Each row has a class, written after it.
[ 38 -10   1  34  18  19 -20  -2  11 -17  11  34  17   8  24  18  -9 -36
  21  25  16  52  -3  -1   3  15 -10  11  -4 -45  -5   2 -10  -4]
Kav
[  9  -7 -17 -13   7  16   1  22  24 -32   4  43  -3   8 -19  17 -18 -52
  12  38  14 -11  -3 -28 -38  -5  14   6  -6 -16 -32  32  25  -4]
Debur
[-11 -12  12  23  33  11 -14  22   0 -14 -16  27  27  -6 -15  17  18 -32
   0 -68 -14  -8  -1  -9 -16  33  19 -20   7 -23  -4 -15  -1 -19]
Guro
[ -9 -12  11  27  19   6 -28 -25  -8   3 -11 -42   4  -9  -7  12   6  -8
  -5 -33  28  -5  -1  -7   4  33  41 -38 -14  -8 -14  32 -13 -45]
Viful
[ 31   3  34  36 -24   5 -46  41  -8  -5 -36   7  -8  19   2  16  61  10
   2   4 -41 -36   4 -11   3   0   5 -26 -18  -6  -4   6  -5  13]
Doba
[ 20  -3 -15   8  20 -37  22 -24   4  10  15  50   7   3   5  10  -2 -10
  11  -6  11 -18  32  -8  25  18  23  23  -8 -29 -66  55 -42 -10]
Debur
[ 12  31   9   1  -9 -11  28  16   9  -7  -8 -36 -32 -12  50 -43   0 -14
 -53 -62 -29 -59   8 -31  -9  20  11  -6 -14 -57 -43  38  16  26]
vapo
[ 31 -12 -26  16  26  -8  10   2   1 -10  -1  13  -2 -11  -3  36 -41 -22
   4  49   8  18  -3   9  14  -3  18  15 -10  -5 -28  11  19   6]
mik
[ 27   7 -22  15  11   3   8   0  27  21   6  44  -7  -9  -2  29  -4 -37
  10  44 -25  31  25 -10  27   2  30  15 -13 -28 -48  34 -12 -19]
zel
[ 39  18 -17   7  31 -29  -9  14  32  -3  19  69  17   8  13  29 -27 -23
  21  40  27  -8  34  -6  -5  27  66 -19   6 -19 -63  30  35 -48]
zel
[ 11  -3  25  15 -18  30 -12  18   3 -36 -38 -23  -8   6  16  31  18 -42
  -3   1 -19   4 -31 -29  -2  18  -3  17 -43   2  -5  37  29   6]
Doba
[ -8 -25 -26   2  27   0 -10 -14  72   6   5 -70 -26 -54  37  -5 -25 -26
   1  24  -7   5 -22 -17  -9  16  13 -14  27  -6 -28  38  41 -54]
Doba
[-33   1   1  31  -9  24 -33   0   7   5   8 -21  -1 -27   9 -38 -19 -36
 -49   4  -1   5  18 -17 -33  21 -17  26  -1 -23  -9  41   9  23]
Poki
[ 64   9 -11   1  28  11 -14  12   6  -5   3  42  -9   4   1  22 -58 -23
  10  -2  31  28  11   7  12 -34  34  18 -16   7 -59  20  -4 -15]
Doba
[ 16   1  16  31  10  14  -3  19 -11  15 -38   9   2 -25 -32  20  69 -25
  14 -27 -13  27 -33  -5  19 -18  10  -1 -21   7  21  11   0  10]
mik
[-30  12 -44 -52  42   2  49 -17  10   5   4 -19   5 -36  15 -23  15 -53
  18   2   7   1 -30 -47 -17 -20 -25 -20  13  -7  -3  22  24 -83]
Debur
[ -9  16   1  27   7   3  -6  32   4  20 -43 -10   2  -1 -33  19  15  -9
  -4 -10   8 -16 -18 -11  14 -18  21 -17 -55 -17 -46  36  -1  15]
mik
[  6  13  17  17  14  15 -27  12 -22   6 -26 -25 -17  -8   3  19  14 -22
  -8   5  -6 -35   7   5   2 -29  15 -32 -14 -10  -1   6 -18 -26]
Doba
[ 16   9  33  15  19 -15  -6  35  -9 -29 -15  28  16  -5  10  11  29 -18
 -15 -31 -39 -16 -14  -4  19  12  19  -6 -24  -4  -3  -6  -2  52]
zel
[-11 -17   8  29  31   0 -14  32   6  16 -30  -4   7   4 -50  32  62 -65
   6 -11 -23  -6   2  -3  24   9   9   3  -7 -38 -37  42 -43 -16]
Poki
[ 17   4 -19  19   0   9 -30   9  14 -28   1  36  -8   6  19  23  -6 -24
   1  40  -1  -8   7   1  -1   3  -6  10  10 -14 -43  10  39 -16]
Lere
[ 40  10 -32  18  -2  -7  -8  27  19 -22 -37  29 -14   8  12  36   4 -13
  17  43 -15  14  33   4  -1  25  -7  26   7  -9   3  24  58 -41]
Poki
[ -9   7 -27  28   2   6  10  27 -13 -22   7   0  -6  15   4  30 -23 -34
  -3  38  -6   2  20 -15  16  20   9  -2 -23 -24 -43  12  15   6]
Pesup
[-13  -6   2   2 -24   2  22  32 -19 -13 -15 -27  11   0  47 -31 -21 -48
  10 -29  -8 -36  18 -39 -16  50 -18   0  12 -11   7  45  10 -22]
Poki
[  3   2 -13  -6 -13  -3 -26  14  -3  -7   6  32  15  31  25  19 -45 -29
  19   7  13  25  31 -11   0  11  24  20   4   7 -35  33  23 -47]
Poki
[ 30   3  17   8 -45  14   8  31   6 -45  -2   3 -19   7  17 -32  17 -15
 -14  -6 -15 -10 -24 -22 -15  10 -16  13   1  30  21  17  42  80]
Lere
[-31  12   9 -38  27 -35  17 -34  -3 -42 -16 -26   6 -13  24 -47  12 -43
   5 -29  23   1 -31 -42 -19  27  24 -20   6 -27 -25  14  15 -60]
Guro
[-40 -14   8  12 -19  38  -8  21  19  19 -17 -51 -14 -20  10 -26  -2 -70
 -17 -12  -9  16 -10 -29 -24   4   6  24   0 -14  -3  41 -21  32]
viga
[ -7 -49 -20  35  -7  48 -35 -13  -2  -7 -12 -24 -26   5 -15  25 -45 -27
   0 -14  15  62  33   4   0  28   6  23  21 -49  28  -1 -31 -43]
Poki
[ 15   4   5  66  22  38 -15  15  22 -12  -5  14  -2   6 -11  23  10  -4
 -14 -45  17   9  -3   4 -11  30   0 -21 -23 -43   6   6   8  26]
Viful
[ 20  11  10   5  21  12  13  52 -29 -29 -50 -12  14  28 -26 -12  45 -27
 -13   3  -8 -17 -26 -26 -22   7 -12 -41 -35 -43  35 -19 -22  32]
viga
[ 28  12  -6  17  18   9  -5  -3  -4   6  -3  33  -2 -24  10  21   2 -51
  33  46  37  41   3  -4   1 -12  14  24  -4  23 -19  26  12 -44]
Doba
[-10   1  15  32  21  -2 -15  15  -8   5 -30  13   7 -13 -27  -4  67   2
 -10 -58   2 -65  11 -15 -16  21   9 -38  -8 -46   0  21 -28  -9]
Debur
[-31 -25 -18 -28  31  -1  22   8  -7 -14 -14 -71  -1  15  60   3 -54 -58
   4 -41  42  38   0 -24 -23  11  18   0  13 -35  -2  -1 -18 -77]
Doba
[-11  20  12  32  -4 -14  -6  22  15  18   5  38  -2  -2 -12 -11  51  -3
  12  -2   3  -1   1  12   3 -12  18  -4   9   4  -1  -5  -7  51]
viga
[ 46 -12 -10  -7 -20 -12  45  13 -22  27 -15 -35 -11  17   0 -11  46 -12
  -4   6 -30 -12  31 -25   0  25  -1   1  17  23  11  49 -19  -4]
Viful
[  8   0  15  11   7  17 -12  38 -22 -35 -37  -7  -2  -4 -31  10  20  -1
 -40 -41 -31 -60 -21  10   4 -13 -10 -18 -28  -3  -1 -11  -2  42]
Lere
[ 51 -11  25  31  -9  13 -44  40 -10 -13 -58  -6 -20   4 -58  -5  64  14
 -21  -7 -10 -22  -3 -16 -11   4  10 -12 -23  -8 -16  11 -12  19]
Doba
[ 18  35 -15  20  22   1  17 -16  21 -39  16  78   9  27  14  19 -49 -18
  24   1  55  11   8  -8  -5  32   6  14 -11 -32 -61  16  46 -15]
Guro
[  0  30 -31   4   5  10   0  21   8  -2  14  55  35  13  18  13 -11 -42
   9  51 -15  35  -9 -36  -4   3  10  -3 -38  -7 -43  15  34 -13]
viga
[  9   6  18  64  12   9 -19   4   8  -5  -6   0   8 -10  -6   2  39  -4
  12 -17  14  41 -26  -3  31  14   6 -31 -40 -28  10   1 -19  39]
Kav
[-10  -7  20   6 -24  10  -1   7 -17 -49   1  23  11  11 -15  19  -7 -35
  11  13 -16   1 -14 -21  10  18  31   1 -43 -24 -24  18  -8   2]
Pesup
[ -47    0  -29  -48   60   -6    3   -4  -14  -13    3  -49   19   -5
    6  -11   -8  -64  -10   18   33    8   -9  -29  -36   -3    8  -23
   25  -42  -33    1   14 -114]
Pesup
[-23  -7 -21   8  -5  20  -9  18  21   3  22  36  -2   4  10  32 -66 -56
  37  22  -6  14  20   9  14 -20   8  18   9 -14 -39  20  -6 -26]
Poki
[ 31   4  16   1   6   1  -3  33 -20   7 -20  28  11  17 -30   5  58   9
   9 -27 -39  -5 -21 -22  28 -16   3 -36 -36 -33 -28 -22 -36  -4]
vapo
[  0 -16 -17 -56   5   4   9   7 -17 -24   7  16 -10  26 -18  30 -30 -25
   4 -15  -6  16   1  -6  -9 -32  50 -11   2 -33 -32 -42  -4 -70]
vapo
[ 28 -10  28  42  14   1 -56  22 -27 -11 -36  41  35  -3  12  21  56  15
  11 -16 -28   0  -2  -4   5  18  -8 -16 -18 -24   5 -27 -23 -36]
Doba
[-25 -15 -14   1  -3  10   2  63  13   0  -8 -43  -7  16  18  -4   6 -58
 -14 -39 -10  19  18 -21 -40  19  11  -7  38   4  43  11  36  -1]
Poki
[  0 -23 -14 -14 -16  44  49  22  17  13   9 -54 -20  -9   3  -5 -43 -37
 -18 -22 -44 -37  15 -17  -7   2 -23  15  18 -23   1  41 -16   7]
Pesup
[ 35   6 -10   1   1 -15  62  -1  18  27 -15 -57 -30 -38  12 -37   9 -36
   0   8  11  16   6  -6  13  -2   2  20   0  13  13  63 -16  33]
Kav
[  1   3  -3  40  -5  34 -14   1   4   8 -18 -19 -19   4 -39  41   8  -2
  -8   3 -24  -4 -11   4  41  -1  22 -24 -45  -5  -5  13 -11  31]
viga
[ 19  11 -10 -15  19  20  27  -5   1  34  10   0  21 -49  25  -8 -11 -56
 -27  10 -32 -17  25 -27 -23  19   7   9   9   3   2  54  16 -47]
zel
[-23 -14 -22 -23  42  -4  33   0  54  14  -6 -49   1 -12  20   6  18 -22
 -22 -29 -43  -1 -15 -22   5  23 -16  -4  17 -54 -17  14   5 -39]
zel
[-10 -24  -8 -62   9  21  -9 -16 -11 -30   1 -48  -8 -28  -8 -31 -49 -75
 -57 -31 -35   2 -12 -27 -19  -8   3  48  15  -1 -40  44   9 -33]
Poki
[-30  15  25  18  14   0  -9  -7  -4 -27 -29  12   4  -9 -35 -12  43  -2
 -16 -18  14 -30 -10  -2 -31  19  -4 -11  -8 -26   4 -10  10   7]
Guro
[-20   5   9  -8 -10  -8   0 -31   4   0  47  11 -21 -14 -23  -7 -28   3
 -31  10 -12 -25  13  12  11 -20  58 -21   0   1 -21  -4 -11  32]
zel
[ 21   5  -5   1   5 -28 -34  -9  11  11  20  58   6 -10   5 -12   1  -8
   9   0   5   8  19 -22   6 -12  54  -3  -6   9 -61  44 -14  -8]
Debur
[ 15   7  25  10   3  26 -16   0 -15 -13 -25   4   4   7 -16  20   8 -27
  12   0   9 -39  -9  -4  -4  -3   1 -15 -23  -8 -24  34 -12 -21]
Viful
[-22  -1 -10 -55  27  -3  45  20 -19  19  22 -13  12  -8   5 -30  32 -56
   7 -25  11  12 -16 -28 -35 -21  -7  -8  46   1   2 -26   8 -52]
vapo
[ 22  15  -1  10  18 -34   4   6  34  -9   7  33 -16   5  21  -4   4 -12
  33  27   8  27  -5  -6  37  -3  24  -5   0 -25 -43   6 -11  18]
zel
[ 11  -1  -7  -3  -4  -9 -42   3   6 -12 -15 -23   4  14  23  16  28  23
 -15  47 -41  14  -3 -10 -18   4   8 -34  -7  16  20  -6  38 -25]
Viful
[ 41  12 -12  26  -4  23 -31 -13   1  15  -7  44   7 -21  -1  31 -12 -20
  18  41  27  25  28  10   6  -1   5  36  -9  14 -35  40  25 -39]
Kav
[-12 -25  -3 -26 -10 -35 -13   0   3   7  27 -35  22  31  12   0   6   0
 -18  48 -49   4  -5 -21   0  15  51 -40   0  22   1   5  -5  10]
viga
[ 42  11 -25  -8  14 -11   8  13  22  -5 -23 -17 -16 -12  24 -16 -21   0
  -4 -33  28 -52  19 -35 -14  33  10  -6   8  13 -41  74  50 -22]
Debur
[ -3 -24   9  10  20   3 -44  14  25   9  -3 -26  14 -18  29 -36 -28 -19
  17  24  55 -49   7 -22 -58  27  -4 -26  45 -26 -39  25   2 -66]
Doba
[ 12 -34 -24  21  34  24  -3   7   3  -4  20 -50 -31  10 -14  23 -76 -42
  19  12  57  28  -2   5  21  -1  22 -18  17  18 -40  11 -21  19]
Viful
[ 52  -7  -6  -9  18  14  -4  26  21   4 -29 -12  -4 -23  24  21   0 -28
 -30 -79 -74  23 -15 -11   9 -20  40   2 -10 -16   9  24  20 -12]
mik
[-24  10 -20 -32  17 -14  18 -15  -6 -15  -5  56   9  20  -9  22  15 -50
  22  30  24 -20   9 -21 -12 -13  -5  32  -7 -46 -73  33 -14 -61]
Debur
[ -7 -27 -25  12  -3  22  10  18 -14 -17   7  -4 -16  -2   2 -10 -87 -20
 -23  -2  25  -8  28  15 -15  -8  -1  13   7 -25  -9 -17 -42  32]
Lere
[ 57  24  -3   5  13  24  -3  -9  21  13  14  45  -2  -3  15  22   2 -50
  15  14  14  53   7 -14  -8 -20  37  11 -10  -1 -12  45  19 -51]
Doba
[-56 -13  13  -1  19  -5  -5  19 -17 -38 -25 -88 -10   1  68  -7 -46 -72
 -18   1   1 -26   2 -21 -38  32   7 -23  21 -15  23  -1   5   4]
Guro
[-11  -4  -3  -1 -13 -15 -60 -23 -17   4  -6 -52   8  14  13  11  14  21
  -8  73   7   9   7  -8  -3   6  23 -46  -8  19   4   4  24 -48]
Kav
[ 39  13  15   9 -48   1  14   7  23  11  22   0 -28  -6  70 -19  31 -10
 -19 -34 -81   3  11 -35   9  21  18   4   4 -17   6  31  25  29]
vapo
[ 17  34  -5  -6   5  -5   5   3  38  16  13  38  -2  16  29  16 -35 -17
 -11  39   9   6  30   2 -10 -12  26  19 -13 -17 -34  38  17   5]
zel
[ 19   4  -8   8  -3  -9  45  13  10   2   1 -10 -12 -25  31 -20   7 -84
  15  -9  -1  26  10 -23   1  13  30  11   3 -24  -8  51 -11  -4]
Kav
[ 10 -21 -20  -2  18 -14 -16   9  10 -16 -13  42   4   7  -4  28 -23 -14
  14  16  25  22  21  -2 -15   0  26  27  -4 -10 -26  14 -13 -14]
Debur
